Here is a tiny trained network, its code and every weight. The questions are about switching its units off for an input and a target symbol, where a switched-off unit gives its printed mean instead of its output.

import numpy as np


def w(rows, s, z=0):
    codes = np.array(rows[::2]) - 128.0
    scale = np.full(codes.shape[1], s)
    scale[-1] = z or s
    return codes * scale


def norm(h):
    return h / np.sqrt((h * h).mean(-1, keepdims=True) + 1e-5)


def f(y):
    return np.maximum(y, 0)


def softmax(a):
    e = np.exp(a - a.max(-1, keepdims=True))
    return e / e.sum(-1, keepdims=True)


def log_softmax(a):
    a = a - a.max(-1, keepdims=True)
    return a - np.log(np.exp(a).sum(-1, keepdims=True))


def net(x, mask):
    ids = ['βζηλπτω'.index(c) for c in x.split()]
    T = len(ids)
    res = E[ids] + P[:T]
    r = norm(res)
    for j in range(3):
        rows = slice(4 * j, 4 * j + 4)
        q, k, v = (r @ M[0][rows].T for M in (Q, K, V))
        z = softmax(np.where(np.tri(T) > 0, q @ k.T / 4**0.5, -1e9)) @ v
        o = O[0][rows]
        res = res + np.where(mask[j], z, o[:, -1]) @ o[:, :-1]
    y = f(norm(res) @ A[0][:, :-1].T + A[0][:, -1])
    res = res + np.where(mask[3:15], y, B[0][:, -1]) @ B[0][:, :-1]
    return log_softmax(norm(res)[-1] @ U[:, :-1].T + U[:, -1])


Q, K, V, O, A, B = {}, {}, {}, {}, {}, {}
E = w([
[169,136,110,104,117,165,109,136,196,140,113],'β',
[180,120,150,105,131,176,146,138,138,71,124],'ζ',
[163,175,148,111,156,157,100,68,132,121,107],'η',
[146,130,84,69,164,154,81,129,124,113,116],'λ',
[147,72,120,125,152,164,111,66,158,132,157],'π',
[83,120,145,167,134,4,143,149,120,137,83],'τ',
[181,153,86,149,172,176,143,128,122,144,134],'ω',
],0.0047)
P = w([
[18,157,170,125,50,49,150,156,88,167,165],'0',
[212,137,168,177,147,162,8,155,190,91,219],'1',
[197,148,164,121,183,127,67,140,183,109,175],'2',
[185,122,115,129,191,134,101,99,176,73,144],'3',
[169,139,115,108,187,134,120,98,175,108,108],'4',
[163,110,100,101,171,139,134,86,173,106,81],'5',
[151,115,89,100,184,143,143,76,175,125,58],'6',
[144,133,81,87,169,132,157,77,167,97,39],'7',
[137,109,77,91,176,148,172,67,177,114,26],'8',
[142,114,73,93,173,147,170,57,175,92,6],'9',
],0.0022)
Q[0] = w([
[121,121,118,112,120,156,137,115,125,124,152],'H1',
[131,125,128,126,123,125,129,119,128,121,130],'H1',
[125,137,149,158,113,156,96,163,102,102,215],'H1',
[132,128,123,128,120,151,142,128,120,137,137],'H1',
[219,104,102,179,219,117,106,110,207,101,70],'H2',
[179,152,125,144,132,173,118,141,145,125,180],'H2',
[160,83,101,162,201,94,118,100,168,116,35],'H2',
[7,115,152,100,85,63,157,134,74,149,117],'H2',
[156,112,129,125,162,129,111,96,155,124,113],'H3',
[155,109,91,135,198,105,124,102,170,100,74],'H3',
[40,162,148,135,29,125,214,174,51,207,166],'H3',
[200,89,148,113,176,142,1,107,205,46,137],'H3',
],0.0059)
K[0] = w([
[114,102,115,118,101,142,154,114,117,125,110],'H1',
[125,118,127,129,128,130,129,128,137,128,129],'H1',
[150,161,113,77,102,174,137,110,112,148,172],'H1',
[129,126,123,127,114,133,160,129,96,142,131],'H1',
[21,116,168,139,75,80,144,149,95,151,132],'H2',
[136,113,132,174,169,75,156,143,129,125,95],'H2',
[3,130,175,118,49,99,131,145,84,142,165],'H2',
[171,139,111,71,132,191,96,96,144,101,151],'H2',
[91,146,146,151,98,103,133,141,112,151,123],'H3',
[81,161,116,147,75,105,165,165,61,160,154],'H3',
[225,124,110,92,170,201,118,83,170,94,134],'H3',
[67,99,163,190,114,23,139,153,121,125,76],'H3',
],0.0053)
V[0] = w([
[144,139,106,91,113,208,136,122,118,145,156],'H1',
[82,123,134,118,102,86,140,139,127,168,121],'H1',
[118,137,127,120,100,142,83,133,130,162,154],'H1',
[120,109,149,197,152,3,128,183,136,110,107],'H1',
[169,88,115,133,129,156,187,141,154,104,158],'H2',
[173,201,125,163,167,139,148,140,145,106,96],'H2',
[138,167,211,106,87,131,149,102,200,114,116],'H2',
[110,184,132,48,87,133,70,134,166,125,118],'H2',
[134,125,55,62,154,136,90,177,126,79,114],'H3',
[148,80,139,136,147,144,123,35,165,134,150],'H3',
[119,194,145,122,169,137,82,44,44,135,123],'H3',
[127,161,77,138,112,140,119,127,186,253,147],'H3',
],0.0044)
O[0] = w([
[197,129,164,130,121,81,59,164,133,188,194,208],'H1',
[181,98,108,111,223,173,146,100,161,93,96,10],'H1',
[184,134,150,93,156,121,133,128,174,170,126,131],'H1',
[44,81,81,140,150,163,211,70,119,84,4,9],'H1',
[208,88,112,147,96,146,156,87,120,137,84,74],'H2',
[111,175,122,184,95,206,126,169,123,247,115,107],'H2',
[87,136,202,57,74,173,201,107,152,200,149,114],'H2',
[78,104,178,75,178,195,153,115,118,129,82,147],'H2',
[154,95,138,95,186,175,80,155,101,90,60,62],'H3',
[165,105,73,99,120,168,159,48,160,55,183,75],'H3',
[10,192,51,111,101,200,93,103,67,108,190,186],'H3',
[139,143,44,167,201,139,200,86,174,176,49,252],'H3',
],0.0034)
A[0] = w([
[94,48,56,175,53,254,219,108,43,54,55,66],'N1',
[94,143,131,145,65,125,71,179,190,112,158,114],'N2',
[203,198,58,250,147,128,116,194,90,223,182,3],'N3',
[154,61,143,121,108,110,102,75,147,129,227,85],'N4',
[173,115,202,111,65,129,130,179,91,101,152,75],'N5',
[14,108,131,159,156,44,214,135,119,99,94,103],'N6',
[129,143,172,132,122,137,109,64,127,127,112,110],'N7',
[201,139,166,150,140,60,78,121,143,105,78,113],'N8',
[141,117,110,35,183,114,53,181,83,124,133,9],'N9',
[121,164,147,137,128,103,139,93,129,107,99,110],'N10',
[129,128,75,106,55,101,93,121,164,143,104,113],'N11',
[182,106,210,95,43,112,136,201,63,132,162,62],'N12',
],0.0045,0.005)
B[0] = w([
[162,145,91,121,111,155,73,29,95,130,47,139],'N1',
[154,99,142,110,140,142,182,91,113,153,85,156],'N2',
[75,149,60,242,111,77,81,87,151,166,41,255],'N3',
[173,157,91,112,115,81,144,113,128,36,113,170],'N4',
[143,87,130,150,76,98,126,123,60,165,117,144],'N5',
[150,108,148,140,112,101,146,232,145,134,222,149],'N6',
[105,142,87,112,104,135,144,145,117,104,154,135],'N7',
[92,124,117,116,110,174,143,121,115,157,154,160],'N8',
[115,116,166,170,203,157,58,160,74,51,93,146],'N9',
[106,118,102,135,115,155,129,152,103,142,156,134],'N10',
[137,118,167,145,175,136,146,147,128,113,137,150],'N11',
[185,101,174,124,38,120,87,113,3,175,115,147],'N12',
],0.0056,0.0064)
U = w([
[174,105,187,89,182,173,207,119,207,198,80,156],'β',
[178,93,187,105,39,113,113,115,36,167,128,126],'ζ',
[36,181,118,78,94,215,151,91,114,162,204,47],'η',
[117,115,171,120,220,178,55,150,79,60,101,89],'λ',
[193,148,94,83,109,76,151,70,161,32,160,236],'π',
[81,78,129,151,124,79,200,253,139,113,193,3],'τ',
[117,162,79,206,117,91,74,92,163,183,76,182],'ω',
],0.0049,0.00025)

Each question gives the input, a string of symbols that net reads in full, and the target symbol t.
The units are the heads (4 rows each of Q, K, V and O) and the neurons (one row each of A and B). Each row of codes is followed by its name. A weight is (code - 128) times the scale printed after its matrix; where a second scale follows, it is the last column's (O, A, B and U).
mask holds one flag per unit, heads first, then neurons. A switched-off unit (its flag False) gives its mean, the last column of its rows in O or B, instead of its output. The means were averaged over made-up inputs and are rounded, as every weight is.
A unit's drop is (log p(t) with every unit on - log p(t) with that unit switched off) / (log p(t) with every unit on - log p(t) with every unit switched off).
The circuit of an input: a set's keep is (log p(t) with only the set's units on - log p(t) with every unit switched off) / (log p(t) with every unit on - log p(t) with every unit switched off). Starting from the 12 units with the biggest drops (on a tie, the unit counted first), units are removed one at a time, each time the one whose removal leaves the highest keep (on an exact tie, the one counted first), for as long as the keep stays at least 0.8.
circuit, biggest first: the units of the circuit, biggest drop first
top k neurons: the k neurons with the biggest drops, biggest first
which heads matter: for each layer, one digit per head in row order, 1 if its drop is at least 0.15 and else 0, layers parted by /
drop when u is switched off: that unit's drop, to one decimal
input ζ π λ ω, target ζ: which heads matter	001
input ω ω π ζ τ ζ ζ ω η, target η: which heads matter	101
input λ ω λ π τ ω λ ω π τ, target λ: top 2 neurons	[N1 N3]
input ζ β ω η λ β β, target ζ: circuit, biggest first	[H3 N12]
input β π λ ω π, target β: circuit, biggest first	[H3 H2]
input π π π ω ω ω, target π: circuit, biggest first	[H2 N3]
input π ω ω τ π π λ τ, target π: top 3 neurons	[N1 N3 N6]
input β ω η, target β: which heads matter	011
input τ λ τ ω ζ ζ, target τ: top neuron	[N6]
input π π ω ω ω, target π: which heads matter	011
input η π ω η ω τ, target τ: top 2 neurons	[N6 N3]
input λ π ω, target λ: circuit, biggest first	[H2 H3]
input π π ω ω η ω τ ω ζ, target ζ: which heads matter	001
input ζ λ β ω η, target ζ: which heads matter	001
input ζ ω β ω π ζ, target ζ: which heads matter	000
input β ω ζ, target β: which heads matter	001
input λ ω ω ω λ ζ λ β, target λ: which heads matter	000
input λ λ ω π ω ζ η, target λ: which heads matter	000
input π π ζ, target π: which heads matter	001
input ζ ω ζ β ω ω, target ζ: drop when H3 is switched off	0.7
input λ β ω ω π ω π ζ ω ζ, target λ: drop when H2 is switched off	0.2
input β λ η ω ω, target β: drop when H2 is switched off	0.6
